Each row has a class, written after it.
[-48 -33 -13 -34   7  -3  26  45 -30  24 -27  11 -95  56  58  -3   4  43
 -15   0  15 -26 -28   1 -14  57 -59   0  14   6  -2 -25  39  38 -35  13
  57  93 -32  55 -16 -26]	Kepag
[-36 -65  -7 -44  -2  27   4  44 -73  30 -57 -11 -46  26  58  18   7  27
  16  -6 -24 -20 -16 -23   7  41 -51  -7  28  39  -1  -8  38  19 -36  16
  37  85 -25  -8 -31  12]	Let
[-52 -30  12   2  35  49  13 -11  24  41 -23  36 -34  20  32  38   1  29
  15 -11  29   8 -20  60  13  20 -60 -31  34  15  55   1  12  31 -14 -20
  36  -4 -47  90  15 -97]	Kepag
[-96 -59 -28  -2  18   3  74 -21 -13 -18 -28   6  -6 -21  52  -5  87  26
  -3  23  19  31  16 -45   7  16 -55 -21 -12  16   5   9  26   8 -26  29
  34 -14  30  55  16 -18]	zalu
[-76 -63  26  -1  26  10  16   6 -57  17 -40 -18 -31  23  51  18  36  35
  10  -9 -32 -27 -14  13  -2  64 -82 -33  26  20 -21 -14   7  42 -28   6
  55  59 -24  30 -26 -19]	Givo
[-55 -34 -29 -57  19  -4  85 -32 -26  -9 -11  24  -9 -29  78  11  73  59
  -7   8  26  33   1 -23 -29  44 -36 -22 -10  58  17  13  45  -5 -43  -1
  39 -17  47  15  48 -19]	vap
[-73 -15 -40 -25   9  22  98 -13 -50 -11  -4  24 -33 -42  41  23  72  56
 -15 -12  48  20  12 -35  -4  45 -18 -29 -42  33 -29   4  98  -6 -31   7
  21  13  32  34  51 -21]	vezu
[-17 -74 -24  12 -22  50 -28   6 -53  11 -23  -7 -46  21  33  56  25 -36
  37   3  -8  13  -7  13  26  15 -32 -42  36  20  13  -9  34  13 -16 -25
   0  16 -36  47 -39   2]	Kepag
[-56 -49 -33 -27  13  11  57 -27 -55 -12 -17  10 -11 -38  43  16  66  32
  25  11   8  -4  12 -10   5  27 -32 -20 -31  34  -2  11  39  17 -23   0
  11 -22  24  31  29  -6]	savak
[-66   9 -28 -36   4  39  54  -6 -57  -5 -39  34 -38 -28  70  -7  54  70
  -7  26  32  56 -16  23 -19  35 -33 -22 -20  48 -33   3  59  15 -16   6
  27   0  41  51  86 -24]	zaro
[-67 -50 -16 -53  32  45  16  -7 -27  38 -30  24 -89  23  70   3  23  44
  21 -38 -17 -10 -35   3 -14  51 -64  25  46 -16  23 -14  57  23 -16  29
  52  93 -23  23  18 -22]	Let
[-51 -25 -62 -51 -13   8  69  -3 -45  -9 -20   0 -20 -30  75   3  86  22
  18  31  27  11  -5 -22 -23  34  -2 -25  -4  46  23  16  34  14 -26 -15
  29   7  27   4  23  13]	vap
[-24 -11  -1 -44   7 -10  12  57 -16  21 -43   5 -64  42  58  -9   2  32
 -55   8  11  10 -35  -6   5  44 -30  31  15  22 -17  -9  27  37 -38  15
  56  55 -18  21  -1  -8]	zaro
[-80  -9 -49 -30  27  32  72 -20 -23   6 -19   4 -28 -38  79   6  97  45
  22  17  39  39  -1  -4  31  30 -24  -6 -20  32 -20   7  63  25 -16  12
  17 -41  38  45  47  -7]	zaro
[-66 -37 -17 -12  34  -2  57 -47 -22  -5   9  23   0 -40  66  23  81  36
   2   0  23  14  24 -32 -23  48 -24 -32 -32  55  -5  -2  35  14 -38  17
  24   6  33  23  48 -34]	fisoz
[-99 -18 -31 -41   1  50  96  -9 -48 -17   4  17 -25 -24  70  21  66  60
  12  22  23   5  -3  14   2  20 -82 -30 -11  20  -4   8  39  15   0  16
  10   6  57  49  19   8]	savak
[-51 -43 -32 -19   4   8  56 -41 -21  -2 -14  23 -20 -37  35  -4  63  13
  19  27  11  10  20   7 -29   4 -28 -39 -14  26  27   4  24   6   1  -7
  17 -37  25  29  33  -8]	Let
[-53 -27 -48 -57   7  12  73  -5 -52 -12 -15  -1  -9 -38  62  17  70  34
  16  10  26  24  11 -26   4  41 -20 -48 -35  53 -14   5  45  18 -27  -1
   5  17  16  17  15 -25]	Nup
[-73 -19 -27 -32  11  37  50 -35 -43 -13 -31  16   7 -28  57  16  64   6
   2  22  -1  18   4 -22  -5  30 -43 -38  -5  42  17   0  26  22 -18  25
  21  -5  26  65  38  12]	savak
[-40 -53 -16  17  -3  39   2  16  -6  26 -46  -5 -64  28  16  33  22   5
  20  -6   8 -11 -14 -27  26   6 -57 -10   6  18   0 -15  38   7 -36  20
  23  53 -40  64 -37 -20]	zalu
[-81 -31 -13 -46  11  14  68  -3 -66  -3 -38  -6  -8 -24  46  15  60  30
 -38  32   5  15  13 -29 -22  34 -49 -63 -31  61 -31   4  37   8 -12  -1
  40  28  38   8  17  11]	vezu
[-56 -41 -28 -61  12  -6  74  -5 -45  -7 -19   1 -26 -15  56  11  64  45
 -15  27  27  18   3 -38 -19  41 -47 -49 -28  58 -20   1  44  28 -21  23
  31  34  18  27  18  -9]	Nup
[-102  -23  -17  -10   22   22   65  -25  -50  -16  -50  -17    6  -32
   51   16   86    9  -10    7    3   42   16  -17    8   44  -35  -41
  -24   27  -21    3   47    3  -21   11   15  -11   46   31   12    2]	vezu
[-91 -18 -37 -22 -16  15  70 -14 -62  -4 -37   7   4 -31  74   4  74  17
 -50  43   1   3   1 -21  23  25 -13 -27 -16  50  -2  18  12  30 -22   5
  43  28  15  -1  35   0]	zaro
[-100  -60  -30  -33   -9    6   92  -12  -47  -16  -19    1  -10  -20
   83   -2   79   37   -1   46   17   25    3   -4  -25   23  -40  -43
  -19   27    0    3   27   12  -11   26   44   27   38   30   47   -9]	dadas
[-67 -21 -36 -47  11  21  81  -4 -42   6 -23 -11 -19 -36  64 -12  84  33
  20  30  26  26   0  -8  24  34 -31 -15 -40  41 -30  15  47  22 -21   1
  15  -6  31  44  28  -3]	zaro
[-95 -45 -39 -45   4  10  77 -14 -14 -14  -4  -8   1 -27  87  -8  86  43
  34  38  14  35   1 -24  -8  29 -41 -31 -14  19   0   2  33   5 -28   4
  37  -4  45  48  50 -13]	dadas
[ -12  -35  -14  -33   -3   34  -18   43 -104    8  -18  -46  -64   14
   23   34   24   42   41    0  -22  -63  -27  -23   30   28  -61    0
    1   68  -29   26   25   48  -29   -9    9   42  -49   41  -82   30]	savak
[-42 -43  -7   2   1  32  13  -2 -59  18  -7 -13 -76  25  34  28  16   2
  27  -4   6  -8 -38  13 -16  22 -52  12  39  -2  -2 -14  53  26 -23  -2
  42  62   0  49 -10  -2]	fisoz
[-67 -61   0 -12   6  36  42  21 -23  30 -67 -11 -56  55  41  14  17  46
   5  31 -16 -13 -10  12  -4  23 -64 -10  35  -2  33 -26  38  36 -33  29
  49  70  -9   1  -7   8]	pup
[-34 -67  -3 -24  -2  14   1  28 -61  25 -65   1 -56  32  41  20   5  28
  10  -3 -20 -13 -21  -4 -11  44 -60 -16  32   3  -9 -30  61  34 -45 -20
  52  75 -33  12  -8 -15]	Givo
[-74 -26  -2 -17   1  53   8  22 -60  27 -42 -15 -60  20  52  29  13  43
  21 -17 -10 -15 -31  13  18  45 -49  -8  50  23  13  -4  36  27 -32  17
  42  74 -36  16 -23   2]	Let
[-51 -72   5 -17   2  25  21  20 -60  22 -46   3 -69  35  50  32  16  37
  21 -11  -7  -4 -39   3  -9  34 -99  -7  31   2 -28 -24  73  22 -30   2
  42  77 -12  31   1  -3]	Givo
[-99 -22 -45 -38   8  34  71  -5 -43 -17 -19 -10 -13 -42  72  -3  86  44
  28  27  18  34   8 -11  31  24 -16 -23 -31  30 -26   8  35  11 -26  -5
  14 -14  26  48  28 -25]	zaro
[-82 -25 -50 -10 -15   4  82 -19 -24  -7  -2   9 -16 -41  53  19  72  11
   9  30  33  -5  -1   2 -20  20 -16 -29 -37  26  -5  11  36  15 -10  15
  13 -17  16  45  20 -10]	dadas
[-39 -54 -42 -31 -26  36   7  19 -52  15 -20 -17 -71  21  67  44  28  22
  55   2   0 -28 -26 -12  24  56 -58 -14  26  12  20 -25  57  25 -45  13
  14  67 -56  38 -39   5]	dadas
[-67 -61 -38 -31  32  22  76 -45 -61   0 -32  20 -17 -39  59  22  75  64
  24  17  23  -5  22   5  17  11 -49 -35 -37  28 -16   3  50  20  -2  17
  16 -33  37  22  26  -9]	savak
[-78 -23 -36 -40  23  15  73 -12 -34   4  -9  16 -26 -31  75   1  80  27
  10  14  41  39   3   3 -15  41 -33 -40 -35  47 -19  11  44  19  -1  12
  20   3  33  41  48  -7]	Kepag
[-51 -49 -38 -18  14   4 101 -15 -22   3 -12  26  -3 -25  46   5  73  48
  20  29  25   3  20 -15 -19  34 -31 -26 -41  27  13  -1  61  13 -33  13
  23 -15  33  17  42 -21]	pup
[-63 -45   0 -22   4  52  19  11 -31  28 -29 -15 -68  16  58  23  20  14
  -4 -22  -7 -23 -32 -22  -7  47 -30   0   6  21  -5 -21  49  22 -54  14
  50  80 -23  32  12 -13]	Liv
[-72   1 -32 -12   9  22  64 -17 -36   3 -16 -19  -4 -40  21  29  76  25
  15  15  25  35  12 -15   1  45 -26 -54 -32  50 -11  20  50  13 -20  16
  16  23  23  27   9  14]	vezu
[-30 -98 -14 -33  -6  25  54  34 -62  17 -12 -25 -69  19  73  42  30  12
  13 -17   1 -66 -23  -9   6  21 -53 -10 -18  32  -2 -20  34  26 -54 -16
  28  57 -39   7 -37 -15]	Liv
[-46 -70 -12 -40  -6  21  13   9 -49  17 -16 -29 -63   9  51  33  26  34
  -4  -3 -29 -23 -10 -22  22  47 -39 -30  21  24  25 -11  35  44 -55 -17
  35  73 -51 -12 -37  -2]	Liv
[-33 -64  -8 -24  -8   8  27  15 -54   8 -44  -1 -60  31  54  32  26  16
  -7  -8 -14  -6 -30   0 -23  46 -30 -16  24  36  22 -12  38  11 -53 -12
  51  61 -24  28 -15 -27]	vap
[-49 -56 -14 -17 -29  33  13  50 -61  15 -39 -40 -69  28  53  34  27  17
  49   8  -4  -2 -39   9  12  45 -53 -15   8  24 -26 -12  60  21 -39   9
  12  65 -25  47 -35  12]	dadas
[-63 -36 -18 -11  -3  29  49  19 -36  18  -1 -12 -58  22  37  20  25  10
  15  -7  -3 -36 -24 -10   4  64 -33  13  17  -3  -5  -9  43  19 -47  23
  40  62 -18  26 -24  19]	pup
[-46 -47  -2 -23 -15  31  29  50 -56  25 -31 -12 -56  35  61  17  12  26
   4  -8 -16 -21 -28  -3   6  41 -48 -10  34  33   9  -9  31  20 -39  15
  54  90 -15  13 -21   7]	Let
[-97 -30 -31 -26  17  14  77  13 -45 -26 -25  13  -1 -43  68 -15  82   7
  -1  -4  11  27  15 -12 -24  44 -17 -28 -24  41 -11  12   5  18 -16   4
   6   4  21  42  45 -31]	zalu
[-48 -80   7 -24  -4  26   1  10 -57  23 -43 -12 -68  37  49  28   9  34
  -2  15  -7 -29 -23 -16  -8  35 -61  -3  35  10   6 -25  50  32 -50 -13
  58  80 -16   3 -14  -9]	fisoz
[-72 -83 -16 -24  21   3  70 -18  -7 -15 -29  19 -17 -16  62  -4  87  33
 -10  15  19  28  21 -30 -12  26 -60 -24 -18  18  18  -3  35   7 -29   2
  30 -20  27  24  34 -34]	zalu
[-39 -75 -17 -27   0  31   6  -3 -80   7 -34  -9 -52  20  28  42  15   9
   1  -9 -27 -23  -4 -35   4  47 -46 -27  39  14  12 -18  48  15 -43  -6
  44  70 -44  18 -27   3]	vezu
[-108   -3  -48  -19   16    3   76  -23  -47  -20  -20   13  -11  -39
   56    9   75   39    3   20    2   31   10   -6  -28   33  -29  -53
  -13   33    6    5   23   20   -4    9   29   25   40   27   61  -11]	vezu
[-54 -34  -2 -19   1  26  21  23 -53  11 -40 -19 -69  39  35  24  19  44
  -3   3  -1 -14 -24  -2 -10  52 -65 -20  20   3 -15 -25  47  17 -33   5
  51  82 -13  24 -21   6]	vezu
[-96 -12 -57 -60  14  64  59 -31 -68 -11 -20  -2  20 -69  56  34  77 -13
  26   5  19  38  24 -35  35  28 -14 -57  33  53  34  26  22  29   3  -4
 -22  -2 -18  24  45  25]	vezu
[-92 -34 -13   8  14  16  53 -24 -23   8 -40  29  -2 -36  30  16  57   6
  20  10  13  36  11   6 -12  28 -52 -50 -10  21 -11   1  42  13  -6   2
  12   3  26  69  45 -41]	Givo
[-73 -34 -30 -50  21 -13  55 -28 -49 -23 -32  17  -1 -28  57   8  60  30
 -18  22  -2  50  27 -26 -31  53 -29 -63  -6  50  10 -11  28  22 -28   0
  23   8  30  25  43 -39]	Nup
[-53 -74  -6  -7  19  37  58 -60 -30   6 -32  42   3 -41  42   3  61  34
 -13  21   8  39  38  -3 -25  18 -19 -71 -21  29   7 -10  53   6 -13  -3
  25 -30  44  45  81 -57]	Liv
[-113    1  -42   -8   -1   21   43   -5  -35  -23   -9    0  -18  -35
   53   24   78   31  -15   19   27   52    0  -26   18   52  -12  -40
   14   16    2   15   43   13  -22   -2   44   -1   27   40   14   -7]	vezu
[-17 -53 -21  -9 -10  13  13   5 -67  14 -34 -11 -72  24  34  51  16  17
  29 -16  -1 -22 -38   8 -13  36 -26 -15  19  39  11  -9  37  13 -43   2
  36  66 -54  35 -35 -15]	vap
[-47 -51 -24 -17 -27  21 -35   2 -67  -4 -16 -24 -47  11  60   5  31  15
  19  17 -58  -5 -27  13 -22  46  10 -11  69  13  24   8  -6  46 -21 -16
  54  58 -30 -21  25  26]	dadas
[-68 -39 -39 -52  17  -5  62 -14 -52 -19 -25  -3  -8 -27  70   9  66  46
  16  26  13   4  10 -27  -1  42 -38 -45 -11  44   1  -4  19  33 -23   0
  17   1  12  15  21 -21]	Nup
[-26 -66 -19 -27 -12  38   7  44 -76  12 -46 -12 -71  41  44  36  18  25
   8   7  -1  -7 -22 -10  11  29 -37 -12  33  29   8 -12  42  38 -31  19
  21  80 -64   9 -34  22]	pup
[-74 -16 -21 -41  14  21  52  -6  -6 -11  -6   5  11 -37  52   9  70  58
  -5  24  33  29  12 -45   1  55 -15 -46 -26  53 -13  13  37  10 -40  -4
  39 -15  38  35  34 -52]	Nup
[-71 -31 -22 -16  -2   9  67 -29 -68 -11 -39  20  -5 -22  66   9  73  -9
  -9  20   7  47  -8  19 -31  32 -24 -54  15  54  15  11  10  10   6   3
  16  22  32  45  59  -5]	vap
[-47 -94  -1 -36  15  35  11  12 -38  29 -41  -2 -60  40  35 -10  31  80
  -4  20 -20  -3  -9 -29  11  36 -71 -22  46 -13  31  -9  40  35 -30  -4
  99 101 -37  18 -21 -54]	zalu
[-83 -35 -11 -18   3  48  14  20 -43  15 -29 -22 -79  16  59  10  28  19
   5 -10 -11   5 -28   4   6  45 -28  -6  40   3  -3 -10  39  43 -38   2
  39  54 -15  56  -8  -4]	Liv
[-88 -15 -36 -24  27  26  70  -7 -17   1 -11   4 -25 -30  45  -9  70   7
  44  14  46  48   2  18   4  36 -69 -37   0  19   7  18   3  26   0  25
   6  -4   2 114  -9 -22]	zalu
[-98  22 -39 -44   0  47 100 -25 -44  -1  -7   0 -17 -46  49  15  59  55
  27   8  20  31   5  -2   0   4 -43 -45 -10  40  12   2  60   2  -4  14
   3  32  27  13  41  14]	Let
[-58 -10 -41  -6  -9   5  84   2 -79 -18  13  -7 -18 -57  28  35  63  16
 -12 -15  50  14 -12 -14  21  25  -7  -9 -44  51 -59  53  57  -2 -17   2
  10 -17  20  24  -5  19]	vezu
[-83 -40 -14  -8  13  26  54 -15 -66   5 -54  -1  12 -34  41 -23  79  26
  25  42  11  74  12  14  42  50 -31 -32  -7  17   4  24  47  25  -6   6
  25   3  34  66  35 -55]	zaro
[-84 -51 -45 -35  -5   5  71  -1 -51 -10 -21  -4 -13 -32  77   5  74  35
  23  28  20  30  -1  -7  -4  30 -24 -24 -23  23   1  12  47  13 -22  10
  30  15  22  28  22 -25]	dadas
[-58 -56 -29 -52  20  21  73 -28 -83  -6 -39  -2 -21 -27  59  19  74  55
  22   9   8  14   8  -4   6  18 -55 -31 -40  41   0   1  53  20 -16  15
  16  37  16   1  33  -2]	savak
[-58 -29 -44 -12   0  -3 100   0 -81   9 -32 -18 -33 -19  24   1  77  21
   8   3  25  13   3 -16  13  39 -16 -24 -31  19 -15  17  78  22 -26   2
  32  77  14  26  24   1]	vezu
[-28 -60 -30 -39 -13  37   7  26 -58  23 -19 -11 -87  36  61  46  26   1
  14 -10  11 -17 -30 -12   2  38 -53 -16   9  35 -16 -15  54  22 -37   7
  25  86 -49  29 -33  27]	Kepag
[-60 -62 -22 -29  13   8  85 -16 -38  -3 -29 -10 -43 -12  52  11  82  63
   7  40  31  -6  12   2 -35  19 -53 -44 -37  35 -32  -5  46  16  -9   7
  33 -16  54 -10  43  41]	vezu
[-70 -44   0 -19   7  11  14  33 -40  14 -31 -14 -45  24  58   4  21  31
 -28   3 -16  12   0 -29   8  52 -26 -17  40  18  11 -12  26  40 -42  15
  47  72  -2  14  -5 -13]	Liv
[-87 -68 -19  20  -6  11  14 -16 -24   0  -3   1 -95  31  35  21  15  48
  62   7   8 -12 -22  17  -8  37 -57   3  39 -39  10 -26  27  17 -48  17
  48  85  -9  70  -5 -30]	fisoz
[-83 -42 -27 -21  19 -10  68 -16 -39  -8 -22  14  -4 -43  65  14  80  19
   2  -3  11  22   6 -22 -12  33 -31 -37 -28  35 -17  -1  43  20 -22  -4
  30   6  16  15  48 -24]	Givo
[-85 -36 -15 -37  19   9  60 -11 -13 -18 -33   9  -3 -24  63 -11  81  40
 -14  24   7  39  12 -41 -18  34 -61 -41 -16  39   0   1  20  14 -27   9
  25   2  25  37  36 -12]	zalu
[-83 -30 -29 -37  32  11  59 -19 -34   0  -6  -2 -37 -37  64  -4  75  51
  38  11  32  23   5  -2  -7  46 -29  -8  -7  25  27  10  42  42 -19   2
  27  19  21  21  33 -37]	fisoz
[-30 -36 -44 -19  -4  -3  96 -44 -33  -4   2  41  -9 -37  58  25  66  36
  -2  12  44  -7  -7   0 -26   8 -13 -27 -22  44  21   8  42 -10 -25 -28
  38 -31  29  16  62 -36]	vap
[-107   -8  -14  -64    1   34   62   15  -19  -18  -16  -26  -21  -57
   65  -30   57   10   26   26   -2   48    4   43  -23   37   -3  -27
    8   44   14   35  -11   28    3   -7    7  -62   53   -1   27   47]	Let
[-16  -6 -19 -48  10  -6  90  -6 -39   5  -7 -10 -30 -21  43   2  50  59
   7   8  35 -39 -15  -9 -17  43 -35 -33 -61  67 -34  -2  41  29 -34  -5
  24  12   3  18  32 -14]	Nup
[-102  -37  -29  -53   34   35   69   -8  -29    9  -21    3  -10  -39
   75   -3   69   72   58   17   42   49   15    8  -10   31  -42  -22
    3   29   16   12   40    0  -19    5   37  -14   53    6   52  -23]	Let
[-58 -45 -24 -42  19  38  54 -52  -6  20 -19  -1 -26 -43  48   9  83  21
  -3  21  18  30  23 -21  -5  12 -22 -52 -27  48  18   7  46  27 -12   3
  11  -2  17  12  50   5]	Liv
[-76  -7 -25 -48  14  28  68 -12 -31  -6   1   9  -9 -44  67   5  73  40
  16  -3  22  28   2 -13  -9  40 -32 -33 -17  49   5  14  32   6 -16  14
  16   8  15  23  32  -4]	Let
[-76 -28 -24 -17  17  26  66   0 -42 -21 -20   6  -4 -38  53   2  71  33
  23   5  25  24  -4 -23  -8  15 -45 -34 -25  43 -18   7  21  12  -8  13
  10 -11   4  59  31 -29]	zalu
[-78 -24   7 -26   7  26  34  25 -21  24 -41   6 -42  31  71  14  13  49
 -17 -11   6  -5 -22   6  30  43 -68   0  51   4  36 -12  21  23 -28  27
  46  74 -20   3 -12 -14]	Let
[-44 -55 -21 -23   3  29  33   0 -54  24 -17 -10 -73  25  64  40  30  23
  36 -17  13 -18 -46   8  10  40 -50   6  48  29  27   0  33  14 -31  14
  48  64 -26  30  -8  -2]	vap
[-112  -38  -26  -34   -1   28   48    1  -72  -19  -43  -25   -3  -54
   67   -4   71  -27   13   20  -17   50    6    6   -8   34   -2  -50
   -3   38    4   15    4   42    5   -1  -18   15   18   13   34   13]	Liv
[-95 -34  -6 -25  11  49  29   5 -57  32 -48   6 -31  27  69   8  28  -8
  -9  -1 -18 -12 -35   2   5  64 -58 -19  44 -12 -33 -14  37  36  -5  10
  36  86 -10  55   8  10]	Kepag
